Below are the code and all the weights of a small trained network. Each question names an input and a class and asks about switching units off, where a switched-off unit gives its printed mean instead of its output.

import numpy as np


def w(rows, s, z=0):
    codes = np.array(rows[::2]) - 128.0
    scale = np.full(codes.shape[1], s)
    scale[-1] = z or s
    return codes * scale


def f(y):
    return y / 2 * (1 + np.tanh(0.7978845608 * (y + 0.044715 * y**3)))


def log_softmax(a):
    a = a - a.max(-1, keepdims=True)
    return a - np.log(np.exp(a).sum(-1, keepdims=True))


def net(x, mask):
    res = np.array(x, float).reshape(1, 8) / 4 @ E
    y = f(res @ A[0][:, :-1].T + A[0][:, -1])
    res = res + np.where(mask, y, B[0][:, -1]) @ B[0][:, :-1]
    return log_softmax(res[-1] @ U[:, :-1].T + U[:, -1])


A, B = {}, {}
E = w([
[181,89,218],'x0',
[128,128,129],'x1',
[129,128,128],'x2',
[30,125,187],'x3',
[128,127,127],'x4',
[128,129,127],'x5',
[110,10,89],'x6',
[128,128,128],'x7',
],0.011)
A[0] = w([
[126,66,105,125],'n0',
[157,233,176,145],'n1',
[137,183,145,136],'n2',
[62,131,140,122],'n3',
[158,103,194,66],'n4',
[73,125,183,113],'n5',
[132,72,113,113],'n6',
[138,178,147,110],'n7',
[75,122,165,93],'n8',
[214,130,65,112],'n9',
[59,166,28,2],'n10',
[117,71,123,112],'n11',
[119,197,114,105],'n12',
[163,103,188,79],'n13',
[104,30,102,133],'n14',
[138,182,146,136],'n15',
[157,185,182,112],'n16',
[192,84,247,47],'n17',
[51,123,165,121],'n18',
[71,123,167,115],'n19',
[229,131,81,116],'n20',
[75,120,163,100],'n21',
],0.013,0.0042)
B[0] = w([
[73,103,194,194],'n0',
[58,94,175,253],'n1',
[91,85,171,180],'n2',
[175,164,113,187],'n3',
[145,120,39,184],'n4',
[176,165,133,202],'n5',
[116,116,159,181],'n6',
[83,108,156,168],'n7',
[162,180,171,181],'n8',
[161,177,171,230],'n9',
[117,115,7,223],'n10',
[101,119,149,181],'n11',
[91,92,111,186],'n12',
[123,120,37,184],'n13',
[93,87,203,246],'n14',
[92,91,154,179],'n15',
[91,96,138,197],'n16',
[124,128,9,255],'n17',
[166,173,145,214],'n18',
[186,151,150,192],'n19',
[190,183,183,236],'n20',
[164,159,160,181],'n21',
],0.011,0.0079)
U = w([
[65,21,207,68],'0',
[200,223,183,48],'1',
[115,90,4,254],'2',
],0.013,0.00098)

Each question gives the input, the list of numbers given to net, and the class t.
The units are the neurons (one row each of A and B). Each row of codes is followed by its name. A weight is (code - 128) times the scale printed after its matrix; where a second scale follows, it is the last column's (A, B and U).
mask holds one flag per neuron, in row order. A switched-off neuron (its flag False) gives its mean, the last column of its row in B, instead of its output. The means were averaged over made-up inputs and are rounded, as every weight is.
A unit's drop is (log p(t) with every unit on - log p(t) with that unit switched off) / (log p(t) with every unit on - log p(t) with every unit switched off).
The circuit of an input: a set's keep is (log p(t) with only the set's units on - log p(t) with every unit switched off) / (log p(t) with every unit on - log p(t) with every unit switched off). Starting from the 12 units with the biggest drops (on a tie, the unit counted first), units are removed one at a time, each time the one whose removal leaves the highest keep (on an exact tie, the one counted first), for as long as the keep stays at least 0.8.
circuit, biggest first: the units of the circuit, biggest drop first
top k neurons: the k neurons with the biggest drops, biggest first
drop of u: that unit's drop, to one decimal
input [-5,2,7,-5,7,3,-1,-2], class 1: top 4 neurons -> (n20 n9 n17 n13)
input [7,4,-6,5,2,0,-3,2], class 2: circuit, biggest first -> (n17)
input [-7,-6,-7,0,-2,-1,-6,6], class 2: top 3 neurons -> (n10 n14 n0)
input [7,4,-8,2,-6,-2,6,6], class 2: top 3 neurons -> (n17 n4 n13)
input [3,-6,-1,6,-6,-1,-6,-7], class 0: top 2 neurons -> (n1 n16)
input [6,7,-3,-8,2,0,5,-6], class 1: top 2 neurons -> (n20 n9)
input [3,6,1,-8,0,-4,7,-7], class 1: top 3 neurons -> (n20 n9 n1)
input [-4,3,2,-2,-4,-7,-3,2], class 2: top 2 neurons -> (n14 n0)
input [-6,8,-2,5,-2,0,-5,2], class 2: top 3 neurons -> (n10 n14 n20)
input [3,0,-1,1,5,4,-3,2], class 0: top 2 neurons -> (n10 n1)
input [5,-2,-1,4,8,-1,0,-7], class 2: top 2 neurons -> (n17 n20)
input [-3,-1,7,-7,-7,-1,8,4], class 0: top 2 neurons -> (n14 n0)
input [1,8,-6,5,8,8,-5,1], class 0: top 3 neurons -> (n1 n20 n16)
input [-8,-3,-5,3,-2,-2,-5,0], class 2: circuit, biggest first -> (n10)
input [-8,-3,-8,8,-6,3,4,3], class 1: drop of n3 -> 0.1
